Below are the code and all the weights of a small trained network. Each question names an input and a target symbol and asks about switching units off, where a switched-off unit gives its printed mean instead of its output.

import numpy as np


def w(rows, s, z=0):
    codes = np.array(rows[::2]) - 128.0
    scale = np.full(codes.shape[1], s)
    scale[-1] = z or s
    return codes * scale


def norm(h):
    return h / np.sqrt((h * h).mean(-1, keepdims=True) + 1e-5)


def f(y):
    return np.maximum(y, 0)


def softmax(a):
    e = np.exp(a - a.max(-1, keepdims=True))
    return e / e.sum(-1, keepdims=True)


def log_softmax(a):
    a = a - a.max(-1, keepdims=True)
    return a - np.log(np.exp(a).sum(-1, keepdims=True))


def net(x, mask):
    ids = ['αβγεζηθμξπστφψω'.index(c) for c in x.split()]
    T = len(ids)
    res = E[ids] + P[:T]
    u = 0
    for l in range(2):
        r = norm(res)
        for j in range(2):
            rows = slice(4 * j, 4 * j + 4)
            q, k, v = (r @ M[l][rows].T for M in (Q, K, V))
            z = softmax(np.where(np.tri(T) > 0, q @ k.T / 4**0.5, -1e9)) @ v
            o = O[l][rows]
            res = res + np.where(mask[u + j], z, o[:, -1]) @ o[:, :-1]
        u += 2
        y = f(norm(res) @ A[l][:, :-1].T + A[l][:, -1])
        res = res + np.where(mask[u : u + 8], y, B[l][:, -1]) @ B[l][:, :-1]
        u += 8
    return log_softmax(norm(res)[-1] @ U[:, :-1].T + U[:, -1])


Q, K, V, O, A, B = {}, {}, {}, {}, {}, {}
E = w([
[188,25,78,80],'α',
[111,173,113,204],'β',
[155,60,131,78],'γ',
[240,131,204,45],'ε',
[145,75,120,128],'ζ',
[134,150,136,196],'η',
[102,109,71,193],'θ',
[147,168,153,183],'μ',
[115,174,115,186],'ξ',
[111,125,64,177],'π',
[70,168,64,235],'σ',
[174,160,127,150],'τ',
[103,122,19,216],'φ',
[108,105,84,178],'ψ',
[45,222,30,253],'ω',
],0.0047)
P = w([
[83,137,121,132],'0',
[53,59,240,71],'1',
[178,191,62,147],'2',
[76,89,46,146],'3',
[139,123,174,141],'4',
[137,162,91,42],'5',
[188,55,138,254],'6',
[134,126,167,144],'7',
[147,158,110,50],'8',
[192,61,131,253],'9',
[113,149,152,171],'10',
[153,166,97,44],'11',
[183,43,150,252],'12',
[123,138,162,159],'13',
],0.0099)
Q[0] = w([
[137,130,120,128],'0.h0',
[98,71,149,171],'0.h0',
[141,112,253,207],'0.h0',
[155,113,136,160],'0.h0',
[88,67,88,111],'0.h1',
[133,130,103,174],'0.h1',
[86,162,156,126],'0.h1',
[184,133,83,133],'0.h1',
],0.018)
K[0] = w([
[134,122,121,119],'0.h0',
[64,178,122,76],'0.h0',
[11,105,251,30],'0.h0',
[115,116,131,79],'0.h0',
[108,25,102,144],'0.h1',
[127,162,101,190],'0.h1',
[128,138,196,138],'0.h1',
[178,150,80,112],'0.h1',
],0.015)
V[0] = w([
[41,37,163,52],'0.h0',
[71,216,57,3],'0.h0',
[60,118,125,39],'0.h0',
[175,59,106,214],'0.h0',
[110,160,212,165],'0.h1',
[187,24,160,235],'0.h1',
[55,155,162,32],'0.h1',
[115,110,100,80],'0.h1',
],0.0064)
O[0] = w([
[110,138,255,112,252],'0.h0',
[89,234,127,222,96],'0.h0',
[110,172,198,153,185],'0.h0',
[96,67,88,81,89],'0.h0',
[239,109,115,95,74],'0.h1',
[131,173,234,72,71],'0.h1',
[147,161,70,200,113],'0.h1',
[68,163,119,177,145],'0.h1',
],0.0074,0.003)
A[0] = w([
[28,51,159,108,178],'0.n0',
[125,134,198,77,175],'0.n1',
[104,99,160,250,129],'0.n2',
[143,42,96,246,129],'0.n3',
[176,42,95,149,32],'0.n4',
[254,169,159,127,82],'0.n5',
[131,210,111,159,4],'0.n6',
[102,186,65,55,106],'0.n7',
],0.008,0.0016)
B[0] = w([
[106,182,147,211,185],'0.n0',
[134,174,8,89,244],'0.n1',
[177,66,206,1,253],'0.n2',
[99,70,190,214,204],'0.n3',
[63,172,172,126,163],'0.n4',
[7,171,161,170,202],'0.n5',
[117,207,186,152,150],'0.n6',
[161,120,56,56,197],'0.n7',
],0.0097,0.0045)
Q[1] = w([
[114,113,106,135],'1.h0',
[100,86,196,151],'1.h0',
[175,179,178,55],'1.h0',
[160,8,92,191],'1.h0',
[67,36,54,52],'1.h1',
[91,246,199,106],'1.h1',
[90,107,251,248],'1.h1',
[116,176,84,161],'1.h1',
],0.019)
K[1] = w([
[134,126,150,105],'1.h0',
[112,97,24,138],'1.h0',
[27,173,166,144],'1.h0',
[178,114,38,14],'1.h0',
[91,84,49,7],'1.h1',
[5,196,190,183],'1.h1',
[159,88,243,150],'1.h1',
[51,133,139,205],'1.h1',
],0.019)
V[1] = w([
[88,173,55,79],'1.h0',
[38,106,147,9],'1.h0',
[141,24,146,95],'1.h0',
[178,164,159,38],'1.h0',
[68,128,136,141],'1.h1',
[60,105,93,68],'1.h1',
[225,152,99,31],'1.h1',
[152,107,131,171],'1.h1',
],0.012)
O[1] = w([
[110,112,232,144,116],'1.h0',
[2,211,222,154,152],'1.h0',
[37,126,75,164,2],'1.h0',
[90,111,190,16,76],'1.h0',
[95,97,170,142,171],'1.h1',
[59,196,183,190,99],'1.h1',
[202,252,88,69,28],'1.h1',
[127,95,82,156,123],'1.h1',
],0.0097,0.0044)
A[1] = w([
[113,96,67,161,149],'1.n0',
[167,98,88,61,105],'1.n1',
[166,116,84,183,80],'1.n2',
[53,211,94,142,126],'1.n3',
[185,100,151,180,3],'1.n4',
[84,130,113,68,96],'1.n5',
[52,105,139,63,114],'1.n6',
[125,133,103,248,122],'1.n7',
],0.016,0.0051)
B[1] = w([
[81,74,61,134,171],'1.n0',
[115,116,180,40,200],'1.n1',
[174,122,134,211,171],'1.n2',
[117,113,94,221,253],'1.n3',
[140,191,202,207,205],'1.n4',
[167,117,66,151,188],'1.n5',
[168,160,33,127,201],'1.n6',
[120,165,175,7,219],'1.n7',
],0.02,0.0069)
U = w([
[35,189,178,163,75],'α',
[131,69,115,120,87],'β',
[102,215,182,76,92],'γ',
[223,180,181,170,111],'ε',
[128,171,92,148,210],'ζ',
[114,127,75,202,196],'η',
[57,113,134,84,92],'θ',
[98,118,127,109,79],'μ',
[201,77,116,131,48],'ξ',
[166,103,162,4,135],'π',
[129,54,122,119,114],'σ',
[187,183,89,66,252],'τ',
[85,102,142,110,92],'φ',
[81,127,135,101,94],'ψ',
[126,56,150,189,53],'ω',
],0.014,0.0038)

Each question gives the input, a string of symbols that net reads in full, and the target symbol t.
The units are the heads (4 rows each of Q, K, V and O) and the neurons (one row each of A and B). Each row of codes is followed by its name. A weight is (code - 128) times the scale printed after its matrix; where a second scale follows, it is the last column's (O, A, B and U).
mask holds one flag per unit, layer by layer, with each layer's heads first. A switched-off unit (its flag False) gives its mean, the last column of its rows in O or B, instead of its output. The means were averaged over made-up inputs and are rounded, as every weight is.
A unit's drop is (log p(t) with every unit on - log p(t) with that unit switched off) / (log p(t) with every unit on - log p(t) with every unit switched off).
The circuit of an input: a set's keep is (log p(t) with only the set's units on - log p(t) with every unit switched off) / (log p(t) with every unit on - log p(t) with every unit switched off). Starting from the 12 units with the biggest drops (on a tie, the unit counted first), units are removed one at a time, each time the one whose removal leaves the highest keep (on an exact tie, the one counted first), for as long as the keep stays at least 0.8.
units of the circuit, in order: the units of the circuit, biggest drop first
unit that matters most: the unit with the biggest drop
k most important neurons: the k neurons with the biggest drops, biggest first
top k neurons in layer l: the k neurons of layer l with the biggest drops, biggest first
heads that matter: for each layer, one digit per head in row order, 1 if its drop is at least 0.15 and else 0, layers parted by /
input γ ξ γ α ε ε ξ ω, target τ: top 2 neurons in layer 1	1.n6, 1.n3
input ω ε θ ω ζ ψ, target η: 3 most important neurons	1.n3, 0.n2, 1.n7
input π ε ε ε, target ε: heads that matter	11 / 11
input ω ω ω τ β ε ε ω ε ε ξ ε ω, target ε: units of the circuit, in order	0.n2, 1.n4
input γ ε ε ε ε ε γ ε ω σ α ε φ, target ε: unit that matters most	0.h0
input ψ γ ω ω, target ω: 4 most important neurons	0.n3, 1.n2, 1.n0, 0.n2
input γ ε τ, target η: units of the circuit, in order	1.n3, 0.h0, 1.h0
input ε σ η ω ω ω τ β, target π: heads that matter	11 / 10
input β γ α ζ, target α: heads that matter	11 / 11
input ε ε ε, target τ: 3 most important neurons	0.n1, 0.n0, 1.n1
input ε ε ω ψ ε ω ω ε ε ε ξ, target π: heads that matter	11 / 10
input φ ε ξ η ω ψ ω γ τ φ ξ α ε γ, target γ: heads that matter	10 / 00
input τ ε ε α γ ε ε ε ε ξ ε, target ξ: 3 most important neurons	0.n3, 0.n6, 0.n1
input ω ω ε η α ε ε γ ω α σ ξ, target η: unit that matters most	1.h0
input ω π ε, target η: top 2 neurons in layer 1	1.n3, 1.n7
input φ α π ε, target π: units of the circuit, in order	1.n7, 1.h0, 0.h0, 0.n3
input α ε ζ α ξ ψ ε ε, target α: top 2 neurons in layer 0	0.n2, 0.n0
input γ ε σ ε τ θ ξ α, target τ: heads that matter	10 / 10
input ξ ε ε σ, target ε: 2 most important neurons	0.n7, 0.n2
input τ γ ω ε ε ε ψ σ ε τ α α ω, target ε: top 2 neurons in layer 1	1.n4, 1.n1
input π ω τ γ ε η ε ψ γ β β α, target η: unit that matters most	0.h1
input φ σ ε ω ζ ε ε μ, target γ: units of the circuit, in order	1.n7, 0.n3, 1.h0
input ψ η ω ε ω α ε θ ω ω α α γ ε, target η: heads that matter	10 / 10
